The rows lie along a hidden order. The number after each row says roughly how far along it the row is, from 0 to 15. A new part has a new order.
[  2   1 -53   1  -1  -4  -1   2  -2 -56  -2  -1   3  -4   2  -9   3   1
   1  -4   0   3  -7   3  -8  -4   0  -8 -16   9 -10  -6  -3 -38  -1  -6
 -14 -10   0   4  -5  -1   0   2   2   0   7] : 2
[  2   1 -10  -1  -1   2  -5   0  -2 -21   1  -1   6  -5   4 -16   4   1
   4   1  -2   3  -6   6  -5  -5  -6   9 -10   0  39  -7  -4 -37  -7  13
 -21 -10  -2   9  -2  -1  -1   7   3   1   2] : 12
[ -1   0   8   0   0   4   0   2  -5  32  -1   0   1   0   1  -1   0   1
  -1   5  -1  -3 -10   2  -5  -1  -3   5 -14   0  16  -1  -2 -40   3  -9
   7   0   0   1   0   0   0  -1  -1   0  -1] : 15
[  1   0  40  -1   0  -3   0   1  -7   8   1  -2   3  -1   1   0   1  -2
   3   0   0   3   4  -3  17  -9   0   2 -12   2  32   3  -2 -42   3 -11
   5   3  -1   2  -4  -2   0   6   1   0  -3] : 0
[  0   0   2  -1   0   1  -3  -1  13  63   6   1   3  -2   2  -9   3   1
   2   0  -3   1  37  -5   1  -1  -4   8 -17  -6  -8  -5  -3 -38  -2 -17
 -15  -6  -1   5  -2  -1  -1  -5   0   0   2] : 4
[  1   0   6   0   0   1  -3  -1  12  -4   9   0   2  -2   2  -4   1   0
   1  -2  -1  -2  11  -3   3  -1  -1   2 -18   1  -1  -4  -2 -41   1  -7
 -19  -3   0   3  -2  -1   0   1   0   0   3] : 11
[  0   1  26   1   0   4  -2   0  -6 -19 -13  -1   2  -1   1 -13   1  -1
   2   2   1   3 -14  -1   3  -5  -1   4 -14   2  29  -4   1 -39  -4 -20
   1 -13   1   3  -6  -1  -1   2   1   0   1] : 10
[  1   0  14   0   0  -1   0  -5   7 -33  -3  -1  -1  -2   0   2   0  -1
   0  -5   2  -2  10  -7  10  -6   3  -2 -18   8  -7   2   0 -37   3  10
 -12   4   0   1  -3  -1   0   5   1   1   0] : 6
[  2   1 -35   1  -1  -4  -1  -3  -2 -63   5  -1   3  -3   2  18   2  -2
   2  -1   2  -3 -23  -2  -2  -9   1  -4 -13  12  10  -6  -1 -40  -1  -3
  -5  24  -1   3  -3   2   0   5   0   2   1] : 10

Part 2:
[-16   1  -4 -25  32 -44 -45  14  13   6  -8  -3   0   5   6  13  -2   3
  -6   0  -4  52  -3  14] : 4
[ 10  -3  17 -26  32 -22 -45  30   4   8 -18  11  11  33  -1  27   1 -11
   7   7  -5  24  -2   0] : 8
[ 30   2  27 -33  36 -35 -33  46  -9  17 -36  13  25  30  -6  12  15 -16
  10  -4  -7  33   1   3] : 9
[-17   5   2 -16  20 -22 -23   9  17   2  -1  -6  -4 -21   7  17  -7  10
  -8   8  -1  27  -1   1] : 4
[ -4  -5  22 -32  33 -42 -52  27   2   8 -22  10  13  41   5  15   6 -19
   5   2  -1  45  -3  12] : 8
[ 40  -6 -18  -1  16 -11 -22   4 -12  19 -15  12  13  43 -13  -7  13  -5
  12 -31 -12  23 -10  14] : 14
[ -1  -4  22 -21  14 -25 -25  25  -7   2 -21   9  13  37   2   5  10 -20
   6   6   2  21   1   4] : 9
[-35  -1   7 -23  24 -22 -40   5  22  -5   1  -4  -8   2  12  31 -11   4
  -9  21   4  34   1   3] : 3
[ 30  -6   5 -13  18 -20 -41   9  -2  20 -11  20  12  56  -5  -7   7 -13
  18 -24 -12  30 -16  13] : 14
[ 12  -9  16 -14  13 -15 -54   1  16  16  -1  23   0  62   4  12  -9  -7
  17  -6 -10  23 -20   7] : 15
[-42   1  15 -26  20 -36 -22  24   4 -10 -15  -7   5  -8  11  11   3  -9
 -12  19  10  38  11   7] : 1
[ 23  -4  27  -9  -1  -7 -17  17 -11  13 -17  20  14  45  -1 -25  10 -21
  20 -17  -4   3 -11   7] : 13
[ 21  -4  18  -8   1 -16  -8  17 -19   9 -19  14  18  36  -4 -24  16 -23
  15 -16  -1  10  -6  10] : 12
[-26  -2   3 -28  35 -27 -57  19  25  -3  -5  -3  -4  12   8  55 -11   4
 -11  25  -1  41   4   0] : 3
[ 32  -3  22 -10   2 -14 -22  12  -8  19 -13  22  14  46  -3 -25   9 -18
  22 -22  -7  11 -15   9] : 13
[ -7  -3  -4  -8  16 -23 -30   2   8   5  -4   3   0  19   4   4  -2  -2
   0  -5  -2  28  -5  10] : 7
[ -7  -8   0 -17  29 -20 -59   4  22   5  -1   8  -3  41   5  40 -10  -1
   1   8  -6  31  -7   4] : 6
[-20   5  19 -29  29 -32 -27  32  10  -2 -13  -5   4 -16   8  19  -1  -2
  -8  20   3  32   9  -2] : 2
[ -1  -3  16 -19  17 -24 -22  23  -7   2 -21   6  14  30   0   3  11 -18
   4   2   2  21   2   7] : 9
[ -2  -3   3 -10  12 -11 -22   7   4   2  -3   4   3  17   1  11   0  -4
   2   3  -2  16  -1   3] : 8
[-21  -2  10 -24  30 -27 -32  28  -1  -8 -20  -4   8  18   4  31   7 -12
  -8  18   6  30  12   2] : 0
[-20   2  27 -26  18 -23 -17  29   5  -6 -15  -2   7  -4   7  18   0  -8
  -5  23   7  17   9  -3] : 0
[ -7  -1  -7  -9  15 -17 -25  -2  12   5   1   0  -3   5   4   9  -6   5
  -3  -4  -4  25  -5   9] : 6
